Here is a tiny trained network, its code and every weight. The questions are about switching its units off for an input and a class, where a switched-off unit gives its printed mean instead of its output.

import numpy as np


def w(rows, s, z=0):
    codes = np.array(rows[::2]) - 128.0
    scale = np.full(codes.shape[1], s)
    scale[-1] = z or s
    return codes * scale


def f(y):
    return np.maximum(y, 0)


def log_softmax(a):
    a = a - a.max(-1, keepdims=True)
    return a - np.log(np.exp(a).sum(-1, keepdims=True))


def net(x, mask):
    res = np.array(x, float).reshape(1, 3) / 4 @ E
    y = f(res @ A[0][:, :-1].T + A[0][:, -1])
    res = res + np.where(mask, y, B[0][:, -1]) @ B[0][:, :-1]
    return log_softmax(res[-1] @ U[:, :-1].T + U[:, -1])


A, B = {}, {}
E = w([
[7,4,19,89],'x0',
[226,29,125,2],'x1',
[76,54,253,130],'x2',
],0.0079)
A[0] = w([
[67,57,81,94,174],'n0',
[2,229,50,181,217],'n1',
[115,150,230,92,189],'n2',
[135,38,23,80,254],'n3',
[67,152,213,175,199],'n4',
[208,99,158,90,198],'n5',
[60,9,46,66,179],'n6',
[57,60,160,78,156],'n7',
[116,185,222,147,164],'n8',
[243,223,109,112,240],'n9',
],0.01,0.0052)
B[0] = w([
[76,74,111,106,207],'n0',
[110,190,66,172,240],'n1',
[159,68,214,209,191],'n2',
[127,68,106,51,238],'n3',
[115,121,149,252,201],'n4',
[171,110,201,74,200],'n5',
[96,91,116,75,247],'n6',
[22,97,194,75,193],'n7',
[148,126,116,164,202],'n8',
[183,173,145,73,250],'n9',
],0.011,0.013)
U = w([
[139,56,169,184,37],'0',
[251,107,152,48,251],'1',
[92,101,157,104,22],'2',
[109,58,142,64,26],'3',
[128,165,100,171,250],'4',
[108,93,7,101,134],'5',
[129,194,75,69,68],'6',
],0.012,0.0027)

Each question gives the input, the list of numbers given to net, and the class t.
The units are the neurons (one row each of A and B). Each row of codes is followed by its name. A weight is (code - 128) times the scale printed after its matrix; where a second scale follows, it is the last column's (A, B and U).
mask holds one flag per neuron, in row order. A switched-off neuron (its flag False) gives its mean, the last column of its row in B, instead of its output. The means were averaged over made-up inputs and are rounded, as every weight is.
A unit's drop is (log p(t) with every unit on - log p(t) with that unit switched off) / (log p(t) with every unit on - log p(t) with every unit switched off).
The circuit of an input: a set's keep is (log p(t) with only the set's units on - log p(t) with every unit switched off) / (log p(t) with every unit on - log p(t) with every unit switched off). Starting from all 10 units, units are removed one at a time, each time the one whose removal leaves the highest keep (on an exact tie, the one counted first), for as long as the keep stays at least 0.8.
units of the circuit, in order: the units of the circuit, biggest drop first
unit that matters most: the unit with the biggest drop
top k neurons: the k neurons with the biggest drops, biggest first
drop when u is switched off: that unit's drop, to one decimal
input [-2,-8,2], class 4: units of the circuit, in order : (n1)
input [4,8,-7], class 3: units of the circuit, in order : (n6; n1)
input [1,-3,0], class 4: top 2 neurons : (n3; n6)
input [-8,-3,3], class 0: top 2 neurons : (n4; n2)
input [3,-7,-4], class 4: units of the circuit, in order : (n3; n1)
input [-2,5,7], class 0: top 3 neurons : (n2; n9; n3)
input [-2,-1,-7], class 6: top 2 neurons : (n2; n5)
input [-6,-3,-2], class 4: top 4 neurons : (n3; n5; n4; n6)
input [-7,-4,-4], class 4: top 2 neurons : (n3; n5)
input [-6,-3,3], class 0: top 3 neurons : (n2; n4; n1)
input [-3,3,4], class 0: top 3 neurons : (n2; n3; n9)
input [-3,-2,-1], class 4: top 2 neurons : (n3; n5)
input [-1,-3,0], class 4: drop when n5 is switched off : 0.0
input [-2,-4,2], class 4: drop when n6 is switched off : 0.1
input [2,-3,5], class 0: drop when n4 is switched off : 0.2
input [-2,-1,2], class 0: unit that matters most : n1
